Below are the code and all the weights of a small trained network. Each question names an input and a target symbol and asks about switching units off, where a switched-off unit gives its printed mean instead of its output.

import numpy as np


def w(rows, s, z=0):
    codes = np.array(rows[::2]) - 128.0
    scale = np.full(codes.shape[1], s)
    scale[-1] = z or s
    return codes * scale


def f(y):
    return np.maximum(y, 0)


def softmax(a):
    e = np.exp(a - a.max(-1, keepdims=True))
    return e / e.sum(-1, keepdims=True)


def log_softmax(a):
    a = a - a.max(-1, keepdims=True)
    return a - np.log(np.exp(a).sum(-1, keepdims=True))


def net(x, mask):
    ids = ['αμπστω'.index(c) for c in x.split()]
    T = len(ids)
    res = E[ids] + P[:T]
    r = res
    for j in range(2):
        rows = slice(2 * j, 2 * j + 2)
        q, k, v = (r @ M[0][rows].T for M in (Q, K, V))
        z = softmax(np.where(np.tri(T) > 0, q @ k.T / 2**0.5, -1e9)) @ v
        o = O[0][rows]
        res = res + np.where(mask[j], z, o[:, -1]) @ o[:, :-1]
    y = f(res @ A[0][:, :-1].T + A[0][:, -1])
    res = res + np.where(mask[2:14], y, B[0][:, -1]) @ B[0][:, :-1]
    return log_softmax(res[-1] @ U[:, :-1].T + U[:, -1])


Q, K, V, O, A, B = {}, {}, {}, {}, {}, {}
E = w([
[101,9,194,177,113],'α',
[35,130,141,72,153],'μ',
[107,4,196,176,112],'π',
[50,147,126,75,148],'σ',
[135,184,100,185,137],'τ',
[151,60,62,86,7],'ω',
],0.012)
P = w([
[104,90,170,132,140],'0',
[129,221,198,1,72],'1',
[125,200,163,97,96],'2',
[215,164,136,77,173],'3',
[137,141,105,108,149],'4',
[123,120,89,122,142],'5',
[118,112,88,142,124],'6',
[107,117,81,162,125],'7',
[99,120,68,163,144],'8',
[106,109,82,183,118],'9',
[90,131,86,224,90],'10',
],0.01)
Q[0] = w([
[162,219,137,177,43],'head 0',
[134,100,36,248,211],'head 0',
[175,165,167,159,49],'head 1',
[2,160,127,174,23],'head 1',
],0.0076)
K[0] = w([
[141,94,67,144,71],'head 0',
[131,190,37,144,157],'head 0',
[70,122,111,128,187],'head 1',
[99,123,8,198,190],'head 1',
],0.011)
V[0] = w([
[81,113,44,79,46],'head 0',
[148,66,163,214,115],'head 0',
[63,167,173,170,255],'head 1',
[64,70,173,74,114],'head 1',
],0.01)
O[0] = w([
[133,63,117,2,40,253],'head 0',
[40,128,24,143,241,67],'head 0',
[167,131,216,134,232,64],'head 1',
[51,114,217,253,69,103],'head 1',
],0.0084,0.003)
A[0] = w([
[142,135,210,114,206,99],'neuron 0',
[143,84,67,133,86,145],'neuron 1',
[97,117,98,137,53,44],'neuron 2',
[123,132,26,147,244,9],'neuron 3',
[126,187,122,118,169,95],'neuron 4',
[254,175,94,148,153,70],'neuron 5',
[39,94,193,144,152,36],'neuron 6',
[201,137,66,169,173,85],'neuron 7',
[54,158,86,137,159,62],'neuron 8',
[109,199,146,95,152,105],'neuron 9',
[137,69,182,211,121,139],'neuron 10',
[130,62,161,162,157,252],'neuron 11',
],0.0096,0.0026)
B[0] = w([
[65,162,203,179,244,162],'neuron 0',
[81,195,148,111,132,253],'neuron 1',
[91,160,176,172,160,239],'neuron 2',
[96,55,218,9,116,182],'neuron 3',
[81,166,139,131,107,156],'neuron 4',
[183,93,3,113,89,182],'neuron 5',
[197,102,46,134,82,165],'neuron 6',
[163,79,108,127,141,175],'neuron 7',
[143,61,194,157,195,154],'neuron 8',
[114,179,58,143,59,156],'neuron 9',
[92,221,135,58,143,182],'neuron 10',
[130,145,103,64,150,176],'neuron 11',
],0.0078,0.0068)
U = w([
[115,87,122,169,116,1],'α',
[82,168,255,112,195,192],'μ',
[129,145,72,220,143,165],'π',
[169,48,176,166,76,108],'σ',
[165,41,45,11,99,161],'τ',
[70,241,87,112,112,159],'ω',
],0.0063,0.0035)

Each question gives the input, a string of symbols that net reads in full, and the target symbol t.
The units are the heads (2 rows each of Q, K, V and O) and the neurons (one row each of A and B). Each row of codes is followed by its name. A weight is (code - 128) times the scale printed after its matrix; where a second scale follows, it is the last column's (O, A, B and U).
mask holds one flag per unit, heads first, then neurons. A switched-off unit (its flag False) gives its mean, the last column of its rows in O or B, instead of its output. The means were averaged over made-up inputs and are rounded, as every weight is.
A unit's drop is (log p(t) with every unit on - log p(t) with that unit switched off) / (log p(t) with every unit on - log p(t) with every unit switched off).
The circuit of an input: a set's keep is (log p(t) with only the set's units on - log p(t) with every unit switched off) / (log p(t) with every unit on - log p(t) with every unit switched off). Starting from the 12 units with the biggest drops (on a tie, the unit counted first), units are removed one at a time, each time the one whose removal leaves the highest keep (on an exact tie, the one counted first), for as long as the keep stays at least 0.8.
units of the circuit, in order: the units of the circuit, biggest drop first
top k neurons: the k neurons with the biggest drops, biggest first
which heads matter: for each layer, one digit per head in row order, 1 if its drop is at least 0.15 and else 0, layers parted by /
drop of u: that unit's drop, to one decimal
input μ α ω, target μ: units of the circuit, in order : (head 1)
input α σ α, target ω: units of the circuit, in order : (neuron 10; neuron 6; head 1)
input π α π, target ω: which heads matter : 01
input τ ω τ, target τ: which heads matter : 11
input ω τ σ μ τ τ τ τ τ τ σ, target τ: which heads matter : 01
input ω ω α ω τ π τ σ τ τ μ, target τ: units of the circuit, in order : (head 1; neuron 2)
input α τ τ σ, target μ: units of the circuit, in order : (head 0; neuron 3; head 1)
input τ π π α ω σ ω τ π α, target ω: which heads matter : 00
input ω π π ω, target ω: which heads matter : 01
input τ ω σ, target τ: which heads matter : 10
input σ τ τ τ, target π: which heads matter : 11
input τ τ μ ω τ τ τ τ, target τ: which heads matter : 01
input μ τ π τ ω ω τ π, target ω: drop of neuron 8 : 0.1
input π τ τ τ σ, target μ: drop of neuron 6 : 0.1
input τ τ τ, target π: top neuron : (neuron 5)
input τ ω σ ω τ ω, target ω: drop of neuron 5 : 0.1
